Below are the code and all the weights of a small trained network. Each question names an input and a class and asks about switching units off, where a switched-off unit gives its printed mean instead of its output.

import numpy as np


def w(rows, s, z=0):
    codes = np.array(rows[::2]) - 128.0
    scale = np.full(codes.shape[1], s)
    scale[-1] = z or s
    return codes * scale


def norm(h):
    return h / np.sqrt((h * h).mean(-1, keepdims=True) + 1e-5)


def f(y):
    return y / 2 * (1 + np.tanh(0.7978845608 * (y + 0.044715 * y**3)))


def log_softmax(a):
    a = a - a.max(-1, keepdims=True)
    return a - np.log(np.exp(a).sum(-1, keepdims=True))


def net(x, mask):
    res = np.array(x, float).reshape(1, 3) / 4 @ E
    u = 0
    for l in range(4):
        y = f(norm(res) @ A[l][:, :-1].T + A[l][:, -1])
        res = res + np.where(mask[u : u + 4], y, B[l][:, -1]) @ B[l][:, :-1]
        u += 4
    return log_softmax(norm(res)[-1] @ U[:, :-1].T + U[:, -1])


A, B = {}, {}
E = w([
[162,133,161,237,154,139,137,182,143,30],'x0',
[63,226,136,29,75,91,52,69,177,79],'x1',
[38,78,137,76,145,96,95,221,124,255],'x2',
],0.0079)
A[0] = w([
[42,135,191,193,152,186,100,139,168,101,5],'L0N0',
[83,71,178,118,142,140,71,139,113,143,19],'L0N1',
[107,130,253,110,99,76,80,153,149,60,49],'L0N2',
[136,111,94,174,192,134,191,124,98,92,138],'L0N3',
],0.0065,0.0023)
B[0] = w([
[163,142,254,69,233,55,179,108,170,131,165],'L0N0',
[101,77,135,26,163,102,126,165,119,69,166],'L0N1',
[107,152,141,202,152,105,134,140,156,135,237],'L0N2',
[120,128,155,121,126,166,236,156,137,150,253],'L0N3',
],0.0092,0.0028)
A[1] = w([
[92,71,122,82,175,94,106,132,131,164,15],'L1N0',
[109,148,78,111,144,28,121,142,146,91,4],'L1N1',
[166,254,93,150,93,144,68,118,140,123,25],'L1N2',
[83,246,130,116,57,153,118,79,126,131,48],'L1N3',
],0.0071,0.0026)
B[1] = w([
[185,1,59,166,116,162,102,157,110,155,219],'L1N0',
[158,146,142,152,145,77,113,115,123,68,148],'L1N1',
[109,21,127,42,53,208,85,69,83,123,214],'L1N2',
[113,86,151,130,200,221,162,12,72,148,254],'L1N3',
],0.0093,0.0038)
A[2] = w([
[91,137,137,83,124,98,141,102,73,101,4],'L2N0',
[137,38,107,92,139,58,131,150,172,113,9],'L2N1',
[198,129,85,126,167,112,92,123,201,182,179],'L2N2',
[141,109,255,175,165,189,210,141,39,120,221],'L2N3',
],0.0063,0.002)
B[2] = w([
[161,83,193,125,119,216,129,151,136,111,128],'L2N0',
[127,124,68,75,123,170,122,133,52,196,150],'L2N1',
[135,115,163,161,88,114,77,117,226,166,139],'L2N2',
[107,106,2,162,162,193,141,122,204,134,255],'L2N3',
],0.0093,0.0071)
A[3] = w([
[131,75,80,110,93,138,121,159,193,202,178],'L3N0',
[229,142,102,162,169,170,236,145,102,122,192],'L3N1',
[114,86,116,99,113,100,109,213,104,182,15],'L3N2',
[48,111,221,73,165,122,1,119,175,74,254],'L3N3',
],0.0073,0.0016)
B[3] = w([
[217,166,175,147,57,48,141,76,81,96,253],'L3N0',
[127,119,84,145,81,86,167,194,186,2,243],'L3N1',
[155,153,49,90,21,100,44,194,86,111,203],'L3N2',
[157,146,63,193,101,173,190,206,160,90,221],'L3N3',
],0.009,0.0066)
U = w([
[122,116,176,100,179,108,153,135,116,138,2],'0',
[164,104,89,114,52,43,99,188,76,165,224],'1',
[68,207,210,168,203,49,149,159,165,126,73],'2',
[140,100,54,201,135,139,207,168,182,52,232],'3',
[79,113,138,79,139,215,118,11,117,120,151],'4',
[115,97,184,119,161,38,141,86,72,120,39],'5',
],0.011,0.0029)

Each question gives the input, the list of numbers given to net, and the class t.
The units are the neurons (one row each of A and B). Each row of codes is followed by its name. A weight is (code - 128) times the scale printed after its matrix; where a second scale follows, it is the last column's (A, B and U).
mask holds one flag per neuron, layer by layer. A switched-off neuron (its flag False) gives its mean, the last column of its row in B, instead of its output. The means were averaged over made-up inputs and are rounded, as every weight is.
A unit's drop is (log p(t) with every unit on - log p(t) with that unit switched off) / (log p(t) with every unit on - log p(t) with every unit switched off).
The circuit of an input: a set's keep is (log p(t) with only the set's units on - log p(t) with every unit switched off) / (log p(t) with every unit on - log p(t) with every unit switched off). Starting from the 12 units with the biggest drops (on a tie, the unit counted first), units are removed one at a time, each time the one whose removal leaves the highest keep (on an exact tie, the one counted first), for as long as the keep stays at least 0.8.
units of the circuit, in order: the units of the circuit, biggest drop first
most important unit: the unit with the biggest drop
top k neurons: the k neurons with the biggest drops, biggest first
top k neurons in layer l: the k neurons of layer l with the biggest drops, biggest first
drop of u: that unit's drop, to one decimal
input [-2,7,-1], class 4: units of the circuit, in order : [L1N3]
input [-1,-4,2], class 1: units of the circuit, in order : [L3N0; L3N3]
input [8,2,2], class 2: units of the circuit, in order : [L0N0; L1N0]
input [6,4,1], class 2: top 2 neurons : [L0N0; L0N2]
input [3,-2,4], class 1: top 2 neurons : [L1N3; L0N1]
input [-1,1,-7], class 4: top 3 neurons : [L1N2; L3N3; L0N0]
input [4,4,4], class 2: top 3 neurons : [L0N2; L1N2; L0N0]
input [1,2,-1], class 4: top 2 neurons : [L0N1; L1N3]
input [-1,7,5], class 3: top 2 neurons : [L3N3; L1N3]
input [2,3,-8], class 4: top 2 neurons : [L1N2; L3N3]
input [6,4,4], class 2: top 2 neurons : [L0N2; L0N0]
input [1,3,-8], class 4: drop of L1N2 : 0.4
input [2,4,-3], class 4: drop of L1N3 : 0.2
input [3,5,-8], class 4: most important unit : L1N2
input [1,2,-3], class 4: drop of L1N2 : 0.3
input [3,1,0], class 2: top 2 neurons in layer 0 : [L0N0; L0N2]
